Here is a tiny trained network, its code and every weight. The questions are about switching its units off for an input and a target symbol, where a switched-off unit gives its printed mean instead of its output.

import numpy as np


def w(rows, s, z=0):
    codes = np.array(rows[::2]) - 128.0
    scale = np.full(codes.shape[1], s)
    scale[-1] = z or s
    return codes * scale


def f(y):
    return np.maximum(y, 0)


def softmax(a):
    e = np.exp(a - a.max(-1, keepdims=True))
    return e / e.sum(-1, keepdims=True)


def log_softmax(a):
    a = a - a.max(-1, keepdims=True)
    return a - np.log(np.exp(a).sum(-1, keepdims=True))


def net(x, mask):
    ids = ['αβγδελμφω'.index(c) for c in x.split()]
    T = len(ids)
    res = E[ids] + P[:T]
    r = res
    for j in range(2):
        rows = slice(2 * j, 2 * j + 2)
        q, k, v = (r @ M[0][rows].T for M in (Q, K, V))
        z = softmax(np.where(np.tri(T) > 0, q @ k.T / 2**0.5, -1e9)) @ v
        o = O[0][rows]
        res = res + np.where(mask[j], z, o[:, -1]) @ o[:, :-1]
    y = f(res @ A[0][:, :-1].T + A[0][:, -1])
    res = res + np.where(mask[2:18], y, B[0][:, -1]) @ B[0][:, :-1]
    return log_softmax(res[-1] @ U[:, :-1].T + U[:, -1])


Q, K, V, O, A, B = {}, {}, {}, {}, {}, {}
E = w([
[89,70,150,216,31],'α',
[123,58,129,29,83],'β',
[169,113,91,174,218],'γ',
[51,99,102,98,139],'δ',
[76,93,169,98,130],'ε',
[111,105,164,74,200],'λ',
[51,245,117,101,110],'μ',
[204,163,93,170,150],'φ',
[213,127,230,28,230],'ω',
],0.012)
P = w([
[139,46,168,252,182],'0',
[238,150,28,150,87],'1',
[154,179,171,156,24],'2',
[72,94,122,161,230],'3',
[254,170,37,126,136],'4',
[158,194,197,129,49],'5',
[70,52,122,130,216],'6',
[243,175,39,119,167],'7',
[165,172,169,138,41],'8',
],0.0094)
Q[0] = w([
[181,158,163,42,115],'H0',
[254,172,47,151,86],'H0',
[61,162,177,127,197],'H1',
[188,127,70,171,139],'H1',
],0.0077)
K[0] = w([
[159,153,123,88,166],'H0',
[62,152,254,60,201],'H0',
[191,78,38,123,117],'H1',
[141,193,125,33,160],'H1',
],0.0066)
V[0] = w([
[174,186,183,107,218],'H0',
[120,100,148,174,151],'H0',
[208,2,165,113,172],'H1',
[69,85,157,126,147],'H1',
],0.009)
O[0] = w([
[121,250,183,112,162,1],'H0',
[167,90,145,190,227,210],'H0',
[186,142,187,44,159,148],'H1',
[32,124,255,93,134,142],'H1',
],0.007,0.0036)
A[0] = w([
[161,140,169,141,184,247],'N0',
[2,195,112,124,146,253],'N1',
[106,162,181,182,62,93],'N2',
[161,153,73,82,123,125],'N3',
[85,97,135,139,123,134],'N4',
[138,103,136,52,95,188],'N5',
[119,146,92,90,186,102],'N6',
[237,219,70,83,57,139],'N7',
[117,72,164,153,46,106],'N8',
[120,125,35,99,162,171],'N9',
[144,121,72,106,104,143],'N10',
[30,162,128,79,68,102],'N11',
[89,135,75,155,180,187],'N12',
[82,64,149,144,173,175],'N13',
[142,108,70,179,92,115],'N14',
[240,137,131,144,141,109],'N15',
],0.011,0.006)
B[0] = w([
[102,67,148,157,170,210],'N0',
[88,53,145,141,134,198],'N1',
[79,190,166,138,189,198],'N2',
[93,156,160,177,114,162],'N3',
[96,127,114,133,117,186],'N4',
[150,105,174,131,110,180],'N5',
[88,164,96,95,82,151],'N6',
[151,208,93,126,164,233],'N7',
[105,164,130,118,76,254],'N8',
[102,122,193,201,98,180],'N9',
[147,167,156,134,71,167],'N10',
[112,127,98,9,114,164],'N11',
[136,102,146,102,63,185],'N12',
[121,121,100,108,140,228],'N13',
[99,135,102,110,114,227],'N14',
[152,99,84,83,163,192],'N15',
],0.011,0.0082)
U = w([
[118,28,9,38,108,179],'α',
[225,139,144,43,46,82],'β',
[165,96,75,159,169,82],'γ',
[146,110,188,119,108,67],'δ',
[133,9,221,208,160,255],'ε',
[176,133,204,140,171,191],'λ',
[103,201,205,255,104,74],'μ',
[172,188,39,158,147,37],'φ',
[76,184,73,46,209,79],'ω',
],0.0082,0.0023)

Each question gives the input, a string of symbols that net reads in full, and the target symbol t.
The units are the heads (2 rows each of Q, K, V and O) and the neurons (one row each of A and B). Each row of codes is followed by its name. A weight is (code - 128) times the scale printed after its matrix; where a second scale follows, it is the last column's (O, A, B and U).
mask holds one flag per unit, heads first, then neurons. A switched-off unit (its flag False) gives its mean, the last column of its rows in O or B, instead of its output. The means were averaged over made-up inputs and are rounded, as every weight is.
A unit's drop is (log p(t) with every unit on - log p(t) with that unit switched off) / (log p(t) with every unit on - log p(t) with every unit switched off).
The circuit of an input: a set's keep is (log p(t) with only the set's units on - log p(t) with every unit switched off) / (log p(t) with every unit on - log p(t) with every unit switched off). Starting from the 12 units with the biggest drops (on a tie, the unit counted first), units are removed one at a time, each time the one whose removal leaves the highest keep (on an exact tie, the one counted first), for as long as the keep stays at least 0.8.
circuit, biggest first: the units of the circuit, biggest drop first
most important unit: the unit with the biggest drop
k most important neurons: the k neurons with the biggest drops, biggest first
which heads matter: for each layer, one digit per head in row order, 1 if its drop is at least 0.15 and else 0, layers parted by /
drop of u: that unit's drop, to one decimal
input α φ μ α α, target μ: which heads matter => 01
input μ α α γ, target ε: circuit, biggest first => [N9 N0]
input μ α μ μ ε α β, target ε: which heads matter => 00
input α λ ω, target λ: most important unit => H0
input α β φ μ β β δ, target ε: circuit, biggest first => [N9 N1]
input α β φ μ, target ε: which heads matter => 00
input α α μ μ μ α μ λ, target μ: 2 most important neurons => [N9 N3]
input μ μ λ α μ φ α, target α: which heads matter => 00
input ω μ α δ φ β μ δ, target μ: circuit, biggest first => [N9 N3]
input α β α α α α ω β, target ω: which heads matter => 11
input α α α β μ, target μ: which heads matter => 00
input μ α δ α α γ μ, target α: circuit, biggest first => [N2 H0]
input δ α β φ β ω μ, target ε: which heads matter => 01
input μ β α α μ δ, target α: circuit, biggest first => [N11 H0 N7]
input α α μ α β μ α β, target μ: circuit, biggest first => [N9 H1 N3]
input μ α α φ ε β ω φ, target ω: circuit, biggest first => [H0 N15]
input μ β φ λ ω, target ω: circuit, biggest first => [H0 N7]
input λ α α α α α α ε, target ε: most important unit => N7
input β α δ α γ α α α φ, target φ: 2 most important neurons => [N7 N1]
input α δ φ, target φ: most important unit => N7
input β μ μ α γ, target μ: 2 most important neurons => [N9 N3]
input β α α γ, target ε: 2 most important neurons => [N9 N0]
input μ α λ α μ ω ω β, target ω: drop of H0 => 2.7
